Here is a tiny trained network, its code and every weight. The questions are about switching its units off for an input and a class, where a switched-off unit gives its printed mean instead of its output.

import numpy as np


def w(rows, s, z=0):
    codes = np.array(rows[::2]) - 128.0
    scale = np.full(codes.shape[1], s)
    scale[-1] = z or s
    return codes * scale


def f(y):
    return np.maximum(y, 0)


def log_softmax(a):
    a = a - a.max(-1, keepdims=True)
    return a - np.log(np.exp(a).sum(-1, keepdims=True))


def net(x, mask):
    res = np.array(x, float).reshape(1, 4) / 4 @ E
    y = f(res @ A[0][:, :-1].T + A[0][:, -1])
    res = res + np.where(mask, y, B[0][:, -1]) @ B[0][:, :-1]
    return log_softmax(res[-1] @ U[:, :-1].T + U[:, -1])


A, B = {}, {}
E = w([
[48,152,181,37,189,105,210,71,155,179,180,139],'x0',
[136,97,51,71,216,212,137,224,144,98,33,109],'x1',
[201,81,176,145,142,107,183,173,193,68,175,66],'x2',
[107,232,144,150,163,104,45,149,53,174,86,1],'x3',
],0.0099)
A[0] = w([
[78,167,89,45,200,169,178,124,155,148,21,95,111],'neuron 0',
[54,213,54,77,197,167,190,146,106,89,54,78,53],'neuron 1',
[103,89,150,214,3,36,161,38,161,74,186,200,165],'neuron 2',
[131,74,195,62,251,152,231,165,197,121,141,139,250],'neuron 3',
[97,90,157,193,78,78,179,52,195,125,199,218,195],'neuron 4',
[183,30,43,108,87,235,124,152,107,46,148,182,119],'neuron 5',
[220,54,181,132,100,123,174,215,119,42,134,64,156],'neuron 6',
[220,117,99,222,151,111,85,245,151,83,68,34,99],'neuron 7',
[11,186,94,71,131,117,145,73,93,199,134,164,106],'neuron 8',
[61,245,119,110,168,29,63,137,19,166,122,24,141],'neuron 9',
],0.0068,0.0026)
B[0] = w([
[89,52,112,172,80,166,121,168,116,145,140,98,204],'neuron 0',
[95,65,76,178,127,120,143,130,89,153,116,120,198],'neuron 1',
[89,62,81,154,118,64,110,122,6,179,177,184,230],'neuron 2',
[123,41,135,112,177,184,178,153,151,74,109,103,225],'neuron 3',
[126,99,138,222,78,97,173,106,87,121,157,151,225],'neuron 4',
[80,52,90,180,62,225,56,131,133,2,31,118,214],'neuron 5',
[139,96,188,99,205,106,219,132,138,88,127,118,207],'neuron 6',
[181,101,165,134,231,122,182,160,103,138,151,133,222],'neuron 7',
[120,86,195,66,154,177,209,156,121,118,170,166,201],'neuron 8',
[78,141,157,250,78,112,104,105,162,132,142,108,248],'neuron 9',
],0.0092,0.015)
U = w([
[188,166,112,73,120,128,153,125,193,117,148,130,15],'0',
[179,202,68,124,45,128,55,69,172,135,68,194,127],'1',
[168,96,158,71,221,131,255,139,164,118,201,148,217],'2',
[192,225,74,36,134,67,78,119,181,162,105,122,5],'3',
[104,103,97,90,146,222,150,154,241,60,88,79,98],'4',
[136,201,141,167,182,95,119,119,189,87,128,49,109],'5',
[117,100,90,200,77,105,143,126,90,164,170,125,156],'6',
],0.0079,0.0025)

Each question gives the input, the list of numbers given to net, and the class t.
The units are the neurons (one row each of A and B). Each row of codes is followed by its name. A weight is (code - 128) times the scale printed after its matrix; where a second scale follows, it is the last column's (A, B and U).
mask holds one flag per neuron, in row order. A switched-off neuron (its flag False) gives its mean, the last column of its row in B, instead of its output. The means were averaged over made-up inputs and are rounded, as every weight is.
A unit's drop is (log p(t) with every unit on - log p(t) with that unit switched off) / (log p(t) with every unit on - log p(t) with every unit switched off).
The circuit of an input: a set's keep is (log p(t) with only the set's units on - log p(t) with every unit switched off) / (log p(t) with every unit on - log p(t) with every unit switched off). Starting from all 10 units, units are removed one at a time, each time the one whose removal leaves the highest keep (on an exact tie, the one counted first), for as long as the keep stays at least 0.8.
circuit, biggest first: the units of the circuit, biggest drop first
most important unit: the unit with the biggest drop
k most important neurons: the k neurons with the biggest drops, biggest first
drop of u: that unit's drop, to one decimal
input [-3,-5,1,8], class 5: circuit, biggest first -> (neuron 2; neuron 4)
input [-5,-6,6,8], class 5: most important unit -> neuron 9
input [-5,2,-5,-1], class 4: 2 most important neurons -> (neuron 2; neuron 4)
input [-8,1,-5,-6], class 4: 2 most important neurons -> (neuron 5; neuron 9)
input [-4,0,-1,5], class 5: 2 most important neurons -> (neuron 2; neuron 4)
input [-1,1,3,-6], class 4: 2 most important neurons -> (neuron 5; neuron 7)
input [-2,4,-7,-1], class 4: 3 most important neurons -> (neuron 2; neuron 4; neuron 9)
input [-8,-1,7,-5], class 2: 2 most important neurons -> (neuron 6; neuron 7)
input [-3,1,-3,-3], class 4: circuit, biggest first -> (neuron 2; neuron 5)
input [3,0,-1,1], class 2: 2 most important neurons -> (neuron 5; neuron 2)
input [-6,-4,5,5], class 2: 3 most important neurons -> (neuron 7; neuron 6; neuron 5)
input [-7,1,8,-1], class 2: 2 most important neurons -> (neuron 7; neuron 6)
input [4,0,-4,-1], class 2: 2 most important neurons -> (neuron 8; neuron 5)
input [7,-8,0,-6], class 6: circuit, biggest first -> (neuron 2)
input [4,-6,7,-6], class 6: 4 most important neurons -> (neuron 2; neuron 4; neuron 7; neuron 8)
input [-5,-6,8,4], class 2: 2 most important neurons -> (neuron 6; neuron 7)
input [-5,4,7,0], class 2: 2 most important neurons -> (neuron 7; neuron 6)
input [3,3,0,2], class 4: 3 most important neurons -> (neuron 2; neuron 4; neuron 7)
input [-7,7,-8,2], class 4: drop of neuron 2 -> 2.3
input [-6,0,-6,-3], class 1: most important unit -> neuron 3
input [-7,7,7,6], class 2: drop of neuron 7 -> 1.2
input [1,5,-4,-1], class 4: drop of neuron 3 -> 0.0
input [6,-3,3,-6], class 6: drop of neuron 7 -> 1.1
